Below is a small trained network, with its code and all its weights. Each question gives an input and a class and asks what happens when units are switched off, that is, made to give their printed mean instead of their output.

import numpy as np


def w(rows, s, z=0):
    codes = np.array(rows[::2]) - 128.0
    scale = np.full(codes.shape[1], s)
    scale[-1] = z or s
    return codes * scale


def f(y):
    return y / 2 * (1 + np.tanh(0.7978845608 * (y + 0.044715 * y**3)))


def log_softmax(a):
    a = a - a.max(-1, keepdims=True)
    return a - np.log(np.exp(a).sum(-1, keepdims=True))


def net(x, mask):
    res = np.array(x, float).reshape(1, 3) / 4 @ E
    y = f(res @ A[0][:, :-1].T + A[0][:, -1])
    res = res + np.where(mask, y, B[0][:, -1]) @ B[0][:, :-1]
    return log_softmax(res[-1] @ U[:, :-1].T + U[:, -1])


A, B = {}, {}
E = w([
[69,120,42,90],'x0',
[82,40,179,183],'x1',
[50,152,191,7],'x2',
],0.011)
A[0] = w([
[140,174,156,62,150],'n1',
[188,153,4,145,156],'n2',
[111,60,190,73,43],'n3',
[41,108,80,91,219],'n4',
[183,113,116,175,144],'n5',
[151,132,187,89,209],'n6',
[124,111,107,238,192],'n7',
[107,175,135,113,161],'n8',
[144,159,181,91,169],'n9',
[141,138,125,143,233],'n10',
[104,46,204,192,200],'n11',
[211,139,112,206,115],'n12',
[167,164,63,101,136],'n13',
[129,139,124,97,253],'n14',
[197,88,115,135,72],'n15',
[139,181,177,84,216],'n16',
[171,148,133,207,146],'n17',
],0.016,0.0031)
B[0] = w([
[68,162,120,110,198],'n1',
[197,171,99,130,248],'n2',
[170,180,144,165,186],'n3',
[135,125,43,97,213],'n4',
[95,124,98,124,202],'n5',
[44,223,253,177,180],'n6',
[102,64,105,122,235],'n7',
[87,125,116,110,161],'n8',
[84,181,178,140,179],'n9',
[89,121,66,121,153],'n10',
[220,73,157,132,231],'n11',
[116,111,64,120,240],'n12',
[178,130,79,137,193],'n13',
[74,131,88,178,164],'n14',
[122,108,94,137,172],'n15',
[68,162,137,154,196],'n16',
[62,46,82,123,212],'n17',
],0.011,0.015)
U = w([
[44,154,207,132,71],'0',
[100,50,96,90,253],'1',
[168,106,247,184,31],'2',
[175,206,150,187,80],'3',
],0.014,0.0018)

Each question gives the input, the list of numbers given to net, and the class t.
The units are the neurons (one row each of A and B). Each row of codes is followed by its name. A weight is (code - 128) times the scale printed after its matrix; where a second scale follows, it is the last column's (A, B and U).
mask holds one flag per neuron, in row order. A switched-off neuron (its flag False) gives its mean, the last column of its row in B, instead of its output. The means were averaged over made-up inputs and are rounded, as every weight is.
A unit's drop is (log p(t) with every unit on - log p(t) with that unit switched off) / (log p(t) with every unit on - log p(t) with every unit switched off).
The circuit of an input: a set's keep is (log p(t) with only the set's units on - log p(t) with every unit switched off) / (log p(t) with every unit on - log p(t) with every unit switched off). Starting from the 12 units with the biggest drops (on a tie, the unit counted first), units are removed one at a time, each time the one whose removal leaves the highest keep (on an exact tie, the one counted first), for as long as the keep stays at least 0.8.
circuit, biggest first: the units of the circuit, biggest drop first
unit that matters most: the unit with the biggest drop
top k neurons: the k neurons with the biggest drops, biggest first
drop when u is switched off: that unit's drop, to one decimal
input [3,-8,-4], class 3: unit that matters most : n2
input [-1,-3,-1], class 3: top 3 neurons : n7; n17; n4
input [2,3,3], class 3: circuit, biggest first : n17; n7
input [3,6,6], class 3: circuit, biggest first : n3; n17
input [-1,8,8], class 2: circuit, biggest first : n11; n3
input [-6,-4,-2], class 1: top 3 neurons : n17; n12; n3
input [0,7,8], class 0: top 2 neurons : n2; n6
input [5,6,7], class 3: top 2 neurons : n3; n17
input [-6,2,4], class 0: top 4 neurons : n6; n2; n16; n9
input [3,-1,-1], class 3: top 4 neurons : n17; n7; n12; n5
input [-1,-8,-6], class 1: drop when n17 is switched off : 0.1
input [-3,4,5], class 2: drop when n11 is switched off : 0.4
input [2,-2,0], class 3: drop when n17 is switched off : 0.7
input [-8,5,7], class 2: circuit, biggest first : n11
